In the rows, 128 means zero.
Here are made-up things, facts about them, and rows of numbers that follow some of those facts. Name the thing behind each unnamed row.

Some rows with their names:
(1128): [175 160 136 135 134 139 128 121 154 154 123 132 175 158  94 143 132 111
 114 117 144 132 162 146 118 124 136 102 144 121 172 177 141 147 119 122
 128 123 127 118  99 136]
(68): [127 120 145  79 132 158 109 148 144 119  89 136  94 157 111 118 131 137
 122 109 114 118 117 130  88 112 102 165 132  81 135 152  59 141  96 134
 153 113 108 162 155 113]
(155): [129 123 126 103 140 144 109 129 138 168 115 116 143 158  84 111 200 129
 126 173 109 145 124 128 167 114 104 107 123 122 116 135 220 140 109 182
 124 104 114 102 131 152]
(203): [158 148 105 138 139 153 124 123 104  85 114 110 138 135 143 125 144 121
 120 120 142 139 111 188 144 130 142 112 130  93 137 117 138 142 112 108
 146 151 142 153  78 128]
(1123): [173 145 139 121 134 121 100 119  89 117 141 109 147  79  63 130 134  88
 107 166 129 126 124 118 133 115 122  64 149 118 143 160 188 155 126 133
 129 121 109 100 147 137]
(870): [140 118 116 111 135 159  97 112 167 201  99 140 114 137 116 129 189 140
 109 130 135 147 120 147 154 126 113 146 150 150 115 145 148 135 119 184
 117 121 137 135 147 150]
(940): [127 138 129  96 143 133 102 133  74 114 127 120 119  96 148 128 162 107
 125 150 105 120 112 120 116 119 112 119 131 121 133 116 145 142 142 117
 129 125 105 107 158 107]
(947): [161 130 138 114 127 131 109 124 125 152 125 124 165 123  42 123 133  94
 116 164 121 123 149 105 133 115 120  73 145 140 145 163 170 158 125 150
 121 106  94  97 149 142]
(437): [134 121 153  99 141 152 108 122 105 142 122 107 142 111 118 114 170 129
 131 144 114 156  87 122 186 113 141  79 141  95 127 127 151 157 120 145
 129 127  95 110 126 132]
(1117): [126 158 109 122 111 168 110 121 156 101 102 151 139 187 144 148 138 169
 124 109 134 122 133 150 161 120 146 142 148  96 159  95 184 142  90 104
 128  96 124 132 131 141]
(26): [122 108 124  54 129 156 108 150 132  83 121 149 139  94 105 127 149 102
 114 148 117 137 137 180 137 113 120  75 143 151 167 152  80 144  78 152
 149 141 129 152 158 118]
(760): [134 119 124  95 139 157  92 110 138 163 106 136  82  94 169 127 167 129
 115 104 132 122 107 127 113 127 123 149 144 130 119 141  71 141 143 144
 123 133 120 146 139 117]
(782): [126 152 110 100 113 140  77 131  95  53 130 127 121 111 119 141 136 153
 104 158 118 123 101 133 173 113 130 104 159  94 132  88 246 149 109 108
 131  92 113 117 185 149]
(996): [123 109  89  71 121 153  92 103 136 106 136 152 117  66 144 135 176 105
 108 124 137 136 146 158 137 128 133  95 157 196 139 139  96 144 129 143
 121 149 132 135 144 125]
(478): [145 129 133  94 136 154 101 154 153 149 112 138 123 140  74 128 162 126
 109 152 115 137 116 179 135 119  94 131 135 109 135 157 149 130  71 178
 149 118 141 154 151 143]
(430): [136 126 138 109 152 135 117 166 148 126 115 134 148 128  78 141 138 161
 103 137 137  88 125 141 142 107 111 119 154 106 164 152  63 140  96 151
 157 127 137 119 183 101]
(1325): [139 133 104 114 144 140 114 136  71 123 116 121 137 100 128 123 141 105
 137 171 112 106 113 121 130 122 108 125 127 129 128 102 153 147 132 132
 129 137 102 113 165 107]
(104): [120 141 102 112 134 165 139 125 118 145 103 156 155 165 170 135 154 112
 149 121 117 124 157 153 119 132 129 137 119 149 171 111 118 140 113 121
 120 136 112 133 111 107]
(851): [138 128  89 154 138 161 148 126 150 134  89 131 165 193 108 124 137 148
 134 132 143  92 151 149 144 126 136 143 128 114 145 104 106 147 113 125
 136 146 129 141  97 120]
(106): [143 127 115 110 138 144  99 123  90  83 129 104 134  98  99 115 156 116
 119 164 117 132  95 143 169 117 132  77 137 108 119 111 178 150 118 135
 137 138 118 125 128 136]
(944): [147 151 109 122 138 153 119 125 170 140 106 121 142 190 123 130 182 123
 121 130 129 150 141 178 140 126 120 130 121 102 140 142 192 127 100 136
 128 115 146 138  75 147]

How the things are related:
{(1026) (106) (1072) (1087) (1123) (1169) (1176) (1183) (1246) (1317) (1325) (155) (255) (257) (279) (321) (326) (392) (437) (492) (604) (782) (829) (928) (940) (947) (963) (977)} Θ bekom
{(1036) (1050) (1124) (113) (1175) (17) (175) (188) (206) (251) (26) (359) (430) (478) (508) (514) (520) (68) (86) (911) (919) (985)} Θ mutrok
{(104) (1064) (1090) (1117) (1128) (123) (124) (1264) (1372) (1375) (203) (245) (272) (289) (299) (305) (353) (366) (456) (457) (481) (548) (586) (6) (612) (626) (657) (664) (669) (685) (75) (814) (845) (851) (903) (944) (968) (992)} Θ stade
{(1081) (1179) (1190) (1212) (122) (1243) (1248) (1305) (131) (1315) (1348) (140) (1400) (1402) (193) (204) (256) (301) (341) (454) (469) (518) (561) (624) (634) (635) (714) (726) (742) (750) (760) (778) (796) (826) (83) (850) (870) (873) (880) (907) (915) (943) (951) (964) (996)} Θ dreme
σ (1175) <- (1036) (469)
σ (257) <- (1050)
σ (1375) <- (106) (612)
σ (104) <- (1064) (669) (985)
σ (341) <- (1064) (1315) (1325) (175)
σ (669) <- (1087) (826)
σ (6) <- (1123) (829)
σ (635) <- (1123) (947)
σ (947) <- (1128) (122) (456)
σ (1090) <- (113) (1190) (626)
σ (977) <- (113) (1212) (140)
σ (1081) <- (113) (1176) (940)
σ (626) <- (1169)
σ (1128) <- (1169)
σ (829) <- (1169)
σ (75) <- (1175) (256) (612)
σ (305) <- (1175) (750)
σ (985) <- (1176) (548)
σ (943) <- (1179)
σ (826) <- (1212) (359)
σ (1400) <- (1212) (257) (940) (963)
σ (1072) <- (123) (301)
σ (604) <- (124) (1246)
σ (1248) <- (124)
σ (726) <- (1246) (245)
σ (750) <- (1246)
σ (870) <- (1248)
σ (851) <- (1305) (86) (915)
σ (492) <- (1315)
σ (940) <- (1372)
σ (1176) <- (1372)
σ (760) <- (1372)
σ (1348) <- (1375)
σ (1325) <- (1400)
σ (175) <- (1400) (326) (664)
σ (796) <- (1402) (951)
σ (1305) <- (17)
σ (353) <- (203)
σ (612) <- (203)
σ (845) <- (204)
σ (68) <- (206) (873) (964)
σ (366) <- (255)
σ (83) <- (256)
σ (634) <- (256) (968)
σ (188) <- (26) (968)
σ (299) <- (272)
σ (113) <- (279)
σ (1124) <- (289) (514)
σ (685) <- (289)
σ (430) <- (299)
σ (1183) <- (299)
σ (996) <- (301)
σ (907) <- (305) (760)
σ (992) <- (321)
σ (963) <- (321) (457) (86)
σ (814) <- (326) (353)
σ (742) <- (353) (86)
σ (518) <- (392) (548)
σ (1317) <- (430) (992)
σ (508) <- (456)
σ (657) <- (457)
σ (437) <- (469)
σ (880) <- (469)
σ (944) <- (478)
σ (1372) <- (481) (903)
σ (454) <- (520)
σ (1212) <- (561)
σ (457) <- (6) (83)
σ (1264) <- (626)
σ (272) <- (626)
σ (1179) <- (657)
σ (193) <- (657) (880)
σ (903) <- (68) (964)
σ (131) <- (685) (903)
σ (1315) <- (714) (742)
σ (251) <- (778) (782)
σ (919) <- (782)
σ (1243) <- (829)
σ (478) <- (850)
σ (714) <- (907) (964)
σ (1117) <- (919)
σ (1246) <- (928) (951)
σ (155) <- (928) (944)
σ (1190) <- (951)
σ (26) <- (996)
σ (548) <- (996)
(1036) χ: (6) (113)
(1176) χ: (851)
(1183) χ: (1190) (1375)
(1243) χ: (6)
(140) χ: (131) (492) (175)
(155) χ: (104) (1128)
(256) χ: (714)
(359) χ: (392)
(366) χ: (977) (907)
(430) χ: (188)
(508) χ: (907)
(548) χ: (1128) (251) (782)
(586) χ: (123) (1081) (635)
(624) χ: (940) (204) (1248)
(760) χ: (305)
(845) χ: (122) (206)
(86) χ: (353)
(870) χ: (457) (454)
(873) χ: (75) (1348) (1128) (977) (520) (635)
(911) χ: (1026) (1246) (851)
(947) χ: (726)

Name these rows:
No name comes twice in this set of rows, the named rows included.
[145 136 114 126 154 121 107 134  84  85 144 104 141  91 100 133 148 140
 109 170 131  95 108 123 154 116 125  90 149 111 129 114 143 149 136 121
 140 141 128  95 154 113]  (321)
[108 107 100  65 127 147 109 119 120  75 127 139 163 132 110 119 167 107
 128 170 108 135 162 129 161 116 130  60 136 175 138 118 150 152 115 146
 120 129 101 107 143 128]  (1072)
[119 101 128  63 130 164 117 151 140 114 106 154 150 115  92 120 147 112
 125 143 118 148 136 169 149 115 127  67 142 146 164 147  72 147  74 166
 147 145 119 151 153 120]  (188)
[128 108  95 127 132 171 120 112 124 206  84 157 119 109 128 126 150 124
 143 129 127  92 121 116 129 136 117 163 142 172 126 110  66 149 137 165
 116 148 114 146 166 109]  (341)
[182 134 124 124 121 137  88 107 151 169 122 140 127  73  74 144 132 100
  93 129 150 125 140 124 115 129 120 105 171 151 142 175 131 152 136 154
 120 125 127 128 157 141]  (122)
[142 122 126 114 138 162 124 160 104 167  95 146 128 119  99 128 122 120
 136 152 113  99 109 150 119 128  93 148 131 129 150 116  75 142  88 153
 151 146 120 160 180 103]  (175)
[145 134 112 130 135 164 130 120 131 117 102 125 148 157 138 121 148 134
 131 119 136 141 124 166 161 126 148 112 131 102 143 117 128 147 106 116
 137 144 128 146  77 133]  (1375)
[138 147 134 100 146 125  99 134  80 119 143 118 130  93 130 140 171 115
 118 157 108 119 110 130 130 117 111 108 140 129 145 127 185 137 134 126
 126 118 116  90 162 114]  (279)
[138 149 141 124 151 149 137 134 163 186 111 145 171 188 153 140 176 136
 131 109 128 125 149 137 130 121 133 137 131 126 173 154 119 134 124 130
 123 112 125 103 113 112]  (1090)
[150 132 124 105 150 145  95 116 168 208 120 142 111 100 133 142 195 133
 106 127 138 131 122 135 141 125 113 142 158 151 137 165 116 132 140 173
 119 126 138 115 160 127]  (1190)
[156 119 126 102 135 151  89 104 115 121 130 121 117  35 137 136 162 116
 102 127 148 138  89 164 156 128 146  84 164 139 128 147  98 148 134 143
 132 161 139 140 130 132]  (256)
[153 142  93 145 140 159 132 122 110 100 109 119 138 151 131 125 137 124
 126 123 139 119 124 172 136 130 137 119 122  95 136 112 128 142 114 109
 139 155 138 156  87 123]  (353)

The same things again, as new rows of numbers:
Some things and their rows:
(714): [151 139 160 169 133 142 154 164  97 145 132  58 135 100 141 112 186 125
 123 113 146 127 102 128  98 126 148 112 164 152 121 187 113 135 107 147
 106 152 108]
(964): [130 148 178 172 153 128 131 142  93 140 135  63 132  89 113 100 181 129
 108 101 121 141  91 151  94 107 152 113 154 145 137 192 123 138  82 152
 115 163 118]
(1176): [133 136 143 138 148 137 102 184  93 148 156  39 140  91 155  91 174 123
 123  88 123 118 107 123  88 108 149 120 132 128 103 179 147 152  77 144
 133 138 122]
(985): [159 148 152 148 139 121 116 194 102 167 184  25 138  89 148  98 163 122
 146  95 150 126  91 106  74 126 108 109 132 130 121 173 141 150  78 169
 112 117 115]
(104): [179 152 157 165 144 135 143 209  98 149 168  32 142 118 166 109 165 107
 125 103 123 122 120  99  73 136 121 102 143 134 111 180 142 163 110 145
 129 105 127]
(1169): [111 139 184 140 142 104 117 155  93 154 161  78 157 119 155  92 166 122
 151  79 130 126 120 106  74 103 140  94 107  87 101 168 145 156  80 139
 170 194  77]
(122): [130 152 176 181 145 101 146 151  96 153 178  64 174 128 136 123 160 126
 142 110 146 146 123 118  74 116 122  88 122  80 132 185 124 149  96 132
 150 201  75]
(1325): [153 120 157 150 143 140 116 199  94 159 138  58 130 126 168  94 180 103
 131  75 122 137 123  88  93 106 151 122 144 130 106 175 127 137  88 134
 124 144  93]
(437): [148 126 164 152 110 111 124 164 117 117 145  89 159 105 161 111 159 137
 140 113 140  99 130  76 101 122 144 130 140 147  77 174 123 158  93 127
 145 140 139]
(469): [126 124 193 171 140  82 142 118 129 134 153  73 160 107 130 102 171 139
 109 104 135 127 118  97  90 117 139 130 125 156 111 190 139 142  96 129
 144 161 136]
(880): [136 142 182 178 127  96 146 139 131 132 161  72 157 108 158 113 165 132
 122 116 151 119 122  81 100 130 134 135 128 146  96 188 122 155 103 128
 149 162 133]
(635): [145 159 153 174 118 111 163 168  93 154 181  68 169 122 160 139 156 125
 147 127 157 132 130 100  87 134 120  90 132  74 115 189 105 152 107 132
 147 187  80]
(850): [159 123 177 159 127 122 147 153 116 125 142  55 178 130 130  91 176 117
 108 106 150 151  96 107  93 113 124  98 110 122 128 175 144 146 105 130
 131 176  93]
(1246): [170  92 165 115 113 133 129 168 105 112 129  71 175 121 149  85 190 123
 125 103 146 111  97  93  94  94 136  93 118 131 101 165 158 164 117 135
 142 168  96]
(750): [165 106 163 148 122 125 155 145 119 125 147  62 165 115 143 109 199 134
 115 119 148 117  94 104  98 120 131 106 134 142 118 179 134 153 117 136
 132 169 114]
(1090): [178 160 159 142 122 140 159 193 110 148 160  50 149 120 188 106 192 116
 139 108 134  95 100  97  85 142 130  97 111 118  98 158 152 176 121 147
 152 141 104]
(1348): [153 132 176 170 116 111 153 156 112 146 145  65 169 117 151 110 161 134
 121 108 155 133 123  85  95 146 131 122 136 145 101 191 114 141 111 127
 123 142 104]
(272): [145 172 196 151 125 133 154 162 111 155 142  67 141 119 180  84 182 122
 146  88 122 113  93 113  72 143 139 102  96 130  98 161 149 161 103 146
 154 147  93]
(1036): [162 126 201 139 130  85 129 155 132 138 153  79 142 101 128  92 176 138
 146 112 155 118 105  82  83 115 132 122 139 168 116 179 136 137  86 148
 121 143 131]
(1264): [161 169 178 148 125 134 163 169 116 150 156  61 149 120 177 101 175 121
 149 108 135 102  98 105  75 143 133  91 108 115  99 158 145 169 113 145
 158 146  94]
(1087): [137 119 153 151 146 126 104 184 100 146 160  47 149 116 153  86 163 111
 120  79 119 135 124  94  92  94 137 115 116 117 108 181 148 156  82 135
 138 141 108]

Rows to name:
No name comes twice in this set of rows, the named rows included.
[159 127 164 146 127 153 130 195  84 146 120  73 135 117 156  99 173 118
 142  91 135 134 118  98  94 112 145 116 164 136 101 179 115 133 100 143
 114 146  91]  (492)
[141 141 128 173 125 122 142 173  86 150 179  11 162  92 155 115 138 134
 119 100 155 118 104 107  84 151 107 112 122 117 106 179 134 150 102 142
 127 117 108]  (518)
[139 138 150 179 147 139 145 183 117 170 160  39 129 126 174 105 194 105
 114  97 127 142 122  96  99 123 148 135 139 128 114 179 120 136  99 139
 127 159  95]  (1400)
[152 167 139 172 119 154 156 176  98 127 144  52 141  78 147 105 172 135
 129 122 138 127  96 136 100 140 143 105 154 134 121 183 102 155  88 147
 107 149 123]  (131)
[144 172 201 160 137 103 147 166  93 151 158  79 164 131 146 115 152 120
 160 108 131 111 123 111  60 121 123  80 124  95 121 179 141 164 107 140
 158 163  82]  (1128)
[175 162 188 168  94 123 144 198 142 121 154  68 156 106 143  68 155 113
 138 116 143 166 119  84  97 101 111  97  93 130 109 163 129 158  66 138
 118 151 132]  (919)
[142 166 214 162 155 102 141 159  87 144 162  79 166 135 121 115 151 118
 146 101 132 126 123 120  59 106 115  82 126  99 127 177 156 160 103 140
 151 166  82]  (456)
[141 139 183 162 114 129 118 175 117 110 131  73 169 118 144  54 152 107
 109  99 115 173 130  90 107  88 129 106  92 126 102 165 143 168  56 118
 137 153 129]  (782)
[151 178 204 159 141 130 138 160  94 120 127  68 141 102 118  81 161 127
 128  97 107 136  98 153  81 114 131  91 132 151 123 175 157 161  82 146
 120 129 121]  (289)
[185 121 184 136 111 121 143 183 123 138 157  68 165 119 134  84 182 122
 144 113 154 137  95  93  82 105 117  89 115 136 120 166 144 144  97 155
 113 153  94]  (478)
[149 134 177 142 124  88 116 167  97 163 186  38 161  81 139  92 138 138
 151  93 165 121  91  97  68 138 105 111 117 140 107 171 147 135  86 161
 118 109 107]  (26)
[127 124 156 138 137 118  99 170  81 139 165  44 159  99 146  88 141 128
 123  74 139 125 112 108  83 119 127 108 115 118  98 170 156 144  77 138
 133 120 104]  (392)

Now the same things, written a new way:
Named rows:
(964): [140 127 205 175 172  94 150 167 106 132 146  80  97 152  90 133 171 154
  98 129 127 148 195 198 129 145 108]
(907): [174 136 192 174 183  89 124 110 104 131  90  57 113 125 116  88 169 187
 113 143 133 124  91 119  83 135  79]
(947): [153 105 110  91  90 109 127 140  78  12 236 147 151 220 139 129 136 154
 159  76 139  52  53 130 170  73 121]
(977): [115 149  92 100 108 187 150 132 139 135 110 123 101 115 128 131 108 152
 138 100 125  71 145 127 125 142 142]
(1305): [155 104 128 126 147 145 145 104  96 164 140 162 110 171  52  48 145  31
 147 117  49 140 125 128  85 118 109]
(122): [172 103 110 114 125 103  97 141  77  30 210 122 133 176 134 124 150 118
 155 100 139 101  85 139 146  87  96]
(1248): [150 123 122 141 142 131 118 141 128 122 135 105 114 107 114 127 133 116
 132 124 126 130 126 139 118 127 110]
(626): [130 140 119 111 127 162  75  77 109 130 115 123 113 138 149 153 133 187
 101 139 125 107 143 111 166 161 137]
(1123): [119 113 142 120 108 135 119 133 140  96 178 133 138 162 129 149 102 162
 128 100 120  92  90 134 155 104 125]
(951): [147 126 128 137 145 131 103 131 126 120 135  97 111 110 125 132 129 136
 128 121 126 124 127 134 127 132 103]
(321): [ 92 136 139 127 119 144 141 110 152 151 146 144 124 143 115 112 100 128
 122 119  94 105 104 148 130 108 113]
(985): [144  94 143 123 110 123  48 164 165 156  84 199 126 124 191  56 190 113
 181  88 131 167 169 146 144 123 179]
(255): [115 128 136 123 116 140 148 140 147 135 126 131 120 137 122 124 112 149
 129 106 122  97 119 129 131 123 132]
(664): [ 84 127 115 130 116 101 159 114 145 117 127 133 156 139 157 129 138 100
 101 176 161 151 105 108 137 139 124]
(604): [122 137 110 114 106 158 168 149 146 136 116 133 130 120 114 139 101 137
 139 104 128  92 127 110 122 137 145]
(726): [151 124 103 130 133 144 133 150 132 124 123 103 115  93 106 147 113 105
 142 115 134 129 138 117 112 137 123]
(469): [152 126 135 151 145 101 114 144 132 126 131 101 123  98 121 134 123 122
 131 132 131 132 104 133 113 113  94]
(6): [102 106 170 152 123 119  42  77 164 139 181 141 165 150 135 215  63 163
  77 158  92 169  81 126 199 123 117]
(131): [147 127 117 138 137 139 146 170 126 122 130  97 108 102 103 160 125 105
 132 114 138 133 171 144 122 143 127]
(353): [122 121 135 128 128 120 135  87 105 146 122 147 139 168 113 112 138 111
 107 158 107 143 113 100 132 148 129]
(1087): [127 118 135 124 107 118 112 159 163 166 104 176 109 143 145  76 149 128
 149  88 113 101 122 148 144 107 137]

Which thing is each row?
No name comes twice in this set of rows, the named rows included.
[118 166 105  80 144 218  58  63 113 106 122 114  91 106 171 105 143 210
 137 114 127 103 191 160 132 147 160]  (113)
[171 143 170 164 174  81 116 117 112 130  91  70 112 101 124  98 155 180
 121 143 141 117  85 125  89 114  82]  (760)
[ 87 129 127 131 110 139 183 138 163 118 142 118 138 136 140 109 121 117
 124 136 143 107 101 127 111 128 126]  (326)
[137 139 101 120 148 160  98 113 130 118 126 105  89  99 130 121 139 130
 128 123 128 108 146 152 126 129 105]  (140)
[106  82 124 142 101 109 110 148 179 135  87 151 148 140 182 100 183  83
 127 152 169 172 124  82 154 176 148]  (1064)
[153 106 115 134 133 100  64 163 154 165  99 177  85 115 153  61 181  78
 161  98 113 137 141 171 138  97 113]  (826)
[157 153 179 149 144  38 138 125 120 132 101 120 182  89 157 115 110 182
 154 149 159 156  50 101  76  63 117]  (1175)
[ 13 181  84 104 118 147 171  81 174 156 157 170 108 118 139  73  94  80
 112 160 105  91 107 206 117  70  97]  (963)
[ 26 185  75  97 114 143 180  99 166 146 141 160 103 110 154  71 111  88
 121 157 129  76 119 202 109  73  99]  (257)
[ 79 115 161 147 127 115  56  63 166 164 175 155 156 149 129 188  62 132
  72 171  76 175  91 135 183 114 106]  (457)
[ 84 170  61 106 147 153 114 101 142 131 127 144  74  85 154  75 147  82
 129 145 129 104 147 205 116  92  88]  (1212)

